Below is a small trained network, with its code and all its weights. Each question gives an input and a target symbol and asks what happens when units are switched off, that is, made to give their printed mean instead of their output.

import numpy as np


def w(rows, s, z=0):
    codes = np.array(rows[::2]) - 128.0
    scale = np.full(codes.shape[1], s)
    scale[-1] = z or s
    return codes * scale


def norm(h):
    return h / np.sqrt((h * h).mean(-1, keepdims=True) + 1e-5)


def f(y):
    return y / 2 * (1 + np.tanh(0.7978845608 * (y + 0.044715 * y**3)))


def softmax(a):
    e = np.exp(a - a.max(-1, keepdims=True))
    return e / e.sum(-1, keepdims=True)


def log_softmax(a):
    a = a - a.max(-1, keepdims=True)
    return a - np.log(np.exp(a).sum(-1, keepdims=True))


def net(x, mask):
    ids = ['αβγδεζηλμπστφ'.index(c) for c in x.split()]
    T = len(ids)
    res = E[ids] + P[:T]
    r = norm(res)
    for j in range(2):
        rows = slice(3 * j, 3 * j + 3)
        q, k, v = (r @ M[0][rows].T for M in (Q, K, V))
        z = softmax(np.where(np.tri(T) > 0, q @ k.T / 3**0.5, -1e9)) @ v
        o = O[0][rows]
        res = res + np.where(mask[j], z, o[:, -1]) @ o[:, :-1]
    y = f(norm(res) @ A[0][:, :-1].T + A[0][:, -1])
    res = res + np.where(mask[2:10], y, B[0][:, -1]) @ B[0][:, :-1]
    return log_softmax(norm(res)[-1] @ U[:, :-1].T + U[:, -1])


Q, K, V, O, A, B = {}, {}, {}, {}, {}, {}
E = w([
[151,66,130,118,144,94,99,109,146,128,150,98],'α',
[157,99,136,147,131,180,135,120,128,109,94,208],'β',
[119,164,145,133,123,151,64,94,125,132,189,140],'γ',
[148,81,89,102,145,165,77,63,77,131,142,75],'δ',
[134,161,160,169,76,67,115,98,132,103,122,193],'ε',
[159,89,120,153,151,132,65,200,111,5,181,158],'ζ',
[125,121,177,137,112,119,125,153,91,188,165,105],'η',
[139,56,94,132,150,162,90,114,190,98,95,114],'λ',
[173,149,90,174,121,102,95,69,137,141,50,114],'μ',
[142,135,113,138,120,136,129,205,75,151,162,135],'π',
[89,148,147,120,91,144,102,191,22,54,137,68],'σ',
[143,116,176,121,89,159,189,96,137,119,66,115],'τ',
[147,152,109,37,214,81,112,155,97,92,74,142],'φ',
],0.013)
P = w([
[216,132,183,190,182,154,170,137,105,96,142,82],'0',
[153,2,147,122,104,131,106,141,77,128,106,196],'1',
[184,188,103,90,112,118,129,132,161,155,154,102],'2',
[111,154,122,142,121,123,144,106,148,144,166,112],'3',
[87,83,123,98,96,97,68,129,114,174,93,176],'4',
[156,185,111,54,144,120,132,120,175,165,105,96],'5',
[101,155,150,134,97,153,135,82,194,149,155,120],'6',
],0.0096)
Q[0] = w([
[143,152,153,85,201,111,113,194,51,139,73,199],'head 1',
[37,141,63,161,186,83,180,121,172,29,169,84],'head 1',
[201,200,222,90,113,190,254,112,181,95,110,13],'head 1',
[197,97,146,7,39,119,27,94,75,159,81,135],'head 2',
[8,17,95,221,85,153,114,11,29,128,132,185],'head 2',
[128,75,165,113,24,160,63,84,165,169,120,121],'head 2',
],0.01)
K[0] = w([
[126,162,123,73,174,102,135,198,101,105,96,144],'head 1',
[164,62,118,174,112,135,156,121,143,59,178,131],'head 1',
[196,87,230,81,149,193,152,60,120,156,117,162],'head 1',
[78,165,122,23,164,124,138,76,82,125,96,91],'head 2',
[140,159,155,127,99,144,128,49,249,49,85,175],'head 2',
[89,142,131,87,150,107,100,71,164,166,96,116],'head 2',
],0.014)
V[0] = w([
[126,160,133,223,91,116,142,42,97,180,125,155],'head 1',
[152,67,216,119,137,57,137,66,248,125,193,137],'head 1',
[168,129,147,147,156,76,161,233,131,240,130,165],'head 1',
[167,177,115,95,178,68,152,159,69,133,143,209],'head 2',
[119,111,225,151,103,169,154,181,202,228,156,153],'head 2',
[195,92,140,156,195,120,80,57,205,145,140,202],'head 2',
],0.011)
O[0] = w([
[145,63,200,122,73,127,194,129,182,116,89,94,233],'head 1',
[143,210,169,98,186,149,201,111,106,36,135,140,213],'head 1',
[73,144,69,13,125,101,132,151,169,120,69,147,90],'head 1',
[102,167,87,152,138,42,188,78,53,152,143,161,123],'head 2',
[147,41,166,87,167,96,120,149,152,150,253,123,177],'head 2',
[17,133,59,69,85,96,104,91,169,138,187,93,253],'head 2',
],0.0063,0.0055)
A[0] = w([
[61,54,200,113,151,76,89,149,91,162,112,188,142],'neuron 1',
[124,156,146,63,123,143,66,114,55,136,155,118,156],'neuron 2',
[92,89,107,85,88,116,63,158,163,135,125,154,30],'neuron 3',
[181,189,103,97,169,59,138,81,176,205,129,142,18],'neuron 4',
[149,156,134,6,100,81,137,116,130,199,139,68,182],'neuron 5',
[154,102,164,91,173,130,73,197,131,143,153,136,117],'neuron 6',
[92,37,180,174,76,117,59,194,88,161,71,133,3],'neuron 7',
[153,162,162,90,144,136,178,95,193,161,148,96,210],'neuron 8',
],0.012,0.0023)
B[0] = w([
[146,136,111,177,186,189,65,70,128,195,112,135,181],'neuron 1',
[204,122,177,97,122,81,147,186,130,152,50,81,172],'neuron 2',
[193,132,63,174,129,144,246,166,115,87,158,117,180],'neuron 3',
[200,135,111,86,147,109,154,129,210,91,176,55,170],'neuron 4',
[93,75,208,143,142,167,100,95,53,69,125,163,217],'neuron 5',
[55,162,158,99,101,117,180,84,207,157,84,167,172],'neuron 6',
[68,154,203,88,146,45,89,160,167,124,194,141,169],'neuron 7',
[107,157,62,146,105,115,116,163,127,201,115,159,253],'neuron 8',
],0.011)
U = w([
[105,229,113,71,190,118,175,67,120,94,118,88,76],'α',
[107,122,94,116,155,182,83,41,192,74,148,63,43],'β',
[171,52,147,195,143,196,92,50,74,149,154,56,81],'γ',
[145,137,236,85,74,112,86,181,73,107,141,84,50],'δ',
[61,110,157,110,108,177,122,40,26,146,87,188,44],'ε',
[242,140,84,111,173,70,182,123,139,152,156,120,158],'ζ',
[166,147,180,217,175,175,144,149,56,54,107,174,254],'η',
[148,96,131,153,87,192,237,186,175,111,135,109,108],'λ',
[82,130,153,153,42,29,157,116,149,43,151,169,23],'μ',
[72,47,10,91,116,142,134,134,106,150,173,153,189],'π',
[93,161,102,203,123,93,103,192,102,204,182,85,207],'σ',
[96,104,192,82,166,101,108,98,213,170,124,169,145],'τ',
[132,169,53,149,85,124,50,77,116,198,2,113,189],'φ',
],0.0082,0.0018)

Each question gives the input, a string of symbols that net reads in full, and the target symbol t.
The units are the heads (3 rows each of Q, K, V and O) and the neurons (one row each of A and B). Each row of codes is followed by its name. A weight is (code - 128) times the scale printed after its matrix; where a second scale follows, it is the last column's (O, A, B and U).
mask holds one flag per unit, heads first, then neurons. A switched-off unit (its flag False) gives its mean, the last column of its rows in O or B, instead of its output. The means were averaged over made-up inputs and are rounded, as every weight is.
A unit's drop is (log p(t) with every unit on - log p(t) with that unit switched off) / (log p(t) with every unit on - log p(t) with every unit switched off).
The circuit of an input: a set's keep is (log p(t) with only the set's units on - log p(t) with every unit switched off) / (log p(t) with every unit on - log p(t) with every unit switched off). Starting from all 10 units, units are removed one at a time, each time the one whose removal leaves the highest keep (on an exact tie, the one counted first), for as long as the keep stays at least 0.8.
circuit, biggest first: the units of the circuit, biggest drop first
top k neurons: the k neurons with the biggest drops, biggest first
heads that matter: for each layer, one digit per head in row order, 1 if its drop is at least 0.15 and else 0, layers parted by /
input τ η δ ε ζ, target ζ: circuit, biggest first -> [neuron 3; neuron 5]
input γ τ γ φ τ, target φ: circuit, biggest first -> [head 1]
input μ γ δ γ γ α, target φ: heads that matter -> 01
input τ γ α β, target π: heads that matter -> 01
input μ γ ε β ε π φ, target ζ: circuit, biggest first -> [head 2; neuron 4]
input γ τ τ, target ε: heads that matter -> 00
input μ τ β ε γ μ, target β: heads that matter -> 00
input π τ τ, target ζ: circuit, biggest first -> [head 2; neuron 4]
input π λ γ γ σ, target σ: heads that matter -> 10
input δ γ π η γ, target π: heads that matter -> 10
input τ γ ε β φ, target φ: heads that matter -> 11
input β μ τ λ γ γ, target δ: heads that matter -> 00
input τ π ε λ μ, target μ: heads that matter -> 11
input γ σ γ, target η: circuit, biggest first -> [head 2]
input β γ ε π φ, target φ: heads that matter -> 11
input π φ γ, target α: circuit, biggest first -> [head 2; neuron 4]
input γ γ γ, target δ: circuit, biggest first -> [neuron 5; neuron 2]
input λ ε τ γ μ, target τ: top 2 neurons -> [neuron 7; neuron 1]
input γ δ μ β β, target μ: top 2 neurons -> [neuron 7; neuron 3]
input ζ δ α π μ σ γ, target σ: top neuron -> [neuron 8]
input γ δ τ φ γ δ, target φ: top 3 neurons -> [neuron 3; neuron 5; neuron 7]
input γ δ γ, target φ: heads that matter -> 01
input η γ φ γ γ τ, target α: top 3 neurons -> [neuron 4; neuron 3; neuron 2]
input β η τ π π, target τ: top 4 neurons -> [neuron 7; neuron 6; neuron 1; neuron 8]
input γ γ γ ε γ λ, target π: top 2 neurons -> [neuron 8; neuron 1]
input τ τ τ π, target τ: top 3 neurons -> [neuron 7; neuron 6; neuron 1]
